Below is a small trained network, with its code and all its weights. Each question gives an input and a class and asks what happens when units are switched off, that is, made to give their printed mean instead of their output.

import numpy as np


def w(rows, s, z=0):
    codes = np.array(rows[::2]) - 128.0
    scale = np.full(codes.shape[1], s)
    scale[-1] = z or s
    return codes * scale


def f(y):
    return np.maximum(y, 0)


def log_softmax(a):
    a = a - a.max(-1, keepdims=True)
    return a - np.log(np.exp(a).sum(-1, keepdims=True))


def net(x, mask):
    res = np.array(x, float).reshape(1, 7) / 4 @ E
    y = f(res @ A[0][:, :-1].T + A[0][:, -1])
    res = res + np.where(mask, y, B[0][:, -1]) @ B[0][:, :-1]
    return log_softmax(res[-1] @ U[:, :-1].T + U[:, -1])


A, B = {}, {}
E = w([
[136,207,118,57,68,148,149,205],'x0',
[4,105,69,141,115,154,147,160],'x1',
[136,129,124,136,122,96,114,154],'x2',
[131,126,126,130,126,123,124,133],'x3',
[102,106,155,127,34,159,97,87],'x4',
[114,148,67,65,147,94,54,81],'x5',
[136,117,119,122,122,123,127,136],'x6',
],0.013)
A[0] = w([
[161,153,73,118,227,132,173,169,24],'neuron 0',
[125,93,166,105,15,144,93,91,169],'neuron 1',
[136,61,126,181,176,142,99,93,210],'neuron 2',
[203,153,174,116,115,105,111,97,8],'neuron 3',
[131,99,185,163,148,179,172,186,77],'neuron 4',
[9,113,63,123,110,137,163,182,170],'neuron 5',
[105,163,95,61,141,113,69,84,7],'neuron 6',
[136,198,124,44,102,173,156,185,66],'neuron 7',
[121,122,105,87,203,140,58,126,78],'neuron 8',
[182,178,144,88,110,124,173,100,125],'neuron 9',
[141,124,157,176,101,128,178,149,7],'neuron 10',
],0.013,0.0016)
B[0] = w([
[72,217,148,104,96,211,17,185,198],'neuron 0',
[123,177,215,168,52,171,80,136,200],'neuron 1',
[85,181,66,182,62,40,160,94,216],'neuron 2',
[197,95,117,158,176,167,155,108,198],'neuron 3',
[121,88,209,98,126,105,150,208,206],'neuron 4',
[221,134,90,192,151,186,160,93,255],'neuron 5',
[92,9,161,92,119,179,177,129,190],'neuron 6',
[100,148,117,104,54,36,198,38,220],'neuron 7',
[80,75,104,120,128,114,123,164,179],'neuron 8',
[145,145,118,179,220,129,129,79,181],'neuron 9',
[90,70,176,67,163,145,180,165,181],'neuron 10',
],0.011,0.017)
U = w([
[92,194,110,159,117,20,190,107,254],'0',
[84,2,173,71,154,166,185,188,63],'1',
[222,152,101,201,204,184,161,121,36],'2',
[88,224,172,149,102,188,41,168,145],'3',
],0.0088,0.0026)

Each question gives the input, the list of numbers given to net, and the class t.
The units are the neurons (one row each of A and B). Each row of codes is followed by its name. A weight is (code - 128) times the scale printed after its matrix; where a second scale follows, it is the last column's (A, B and U).
mask holds one flag per neuron, in row order. A switched-off neuron (its flag False) gives its mean, the last column of its row in B, instead of its output. The means were averaged over made-up inputs and are rounded, as every weight is.
A unit's drop is (log p(t) with every unit on - log p(t) with that unit switched off) / (log p(t) with every unit on - log p(t) with every unit switched off).
The circuit of an input: a set's keep is (log p(t) with only the set's units on - log p(t) with every unit switched off) / (log p(t) with every unit on - log p(t) with every unit switched off). Starting from all 11 units, units are removed one at a time, each time the one whose removal leaves the highest keep (on an exact tie, the one counted first), for as long as the keep stays at least 0.8.
units of the circuit, in order: the units of the circuit, biggest drop first
unit that matters most: the unit with the biggest drop
k most important neurons: the k neurons with the biggest drops, biggest first
drop of u: that unit's drop, to one decimal
input [7,-5,-4,5,-3,-7,-2], class 0: unit that matters most	neuron 7
input [5,7,2,-7,-8,5,8], class 3: 2 most important neurons	neuron 0; neuron 3
input [-6,1,-4,-4,-5,8,0], class 1: 3 most important neurons	neuron 6; neuron 8; neuron 7
input [2,-1,-7,-7,-6,-4,3], class 3: 2 most important neurons	neuron 0; neuron 6
input [5,-2,1,-7,-6,-8,7], class 1: 3 most important neurons	neuron 10; neuron 4; neuron 2
input [-1,8,-6,8,6,7,3], class 2: 3 most important neurons	neuron 5; neuron 4; neuron 10
input [-5,7,4,-1,-6,2,0], class 2: 4 most important neurons	neuron 5; neuron 7; neuron 1; neuron 4
input [-5,6,-5,8,-2,-3,-1], class 2: 3 most important neurons	neuron 5; neuron 7; neuron 8
input [-3,-1,-2,-5,-4,0,-5], class 3: units of the circuit, in order	neuron 0; neuron 5
input [-5,-5,7,-6,-6,-5,8], class 3: 3 most important neurons	neuron 0; neuron 5; neuron 7
input [-8,-7,-5,8,-8,3,1], class 0: 2 most important neurons	neuron 2; neuron 5
input [6,-7,8,2,6,-3,7], class 2: 3 most important neurons	neuron 3; neuron 2; neuron 9
input [-1,7,-4,-5,-8,4,-5], class 3: 4 most important neurons	neuron 0; neuron 3; neuron 9; neuron 8
input [-5,-6,0,4,-8,-5,-5], class 3: units of the circuit, in order	neuron 0
input [3,6,-3,1,1,5,-7], class 2: 2 most important neurons	neuron 5; neuron 4
input [-5,-8,-7,4,6,8,6], class 1: drop of neuron 6	2.3
input [-2,8,3,7,0,-5,6], class 2: drop of neuron 5	2.1
input [-7,2,-6,8,1,-3,-8], class 0: drop of neuron 2	1.2
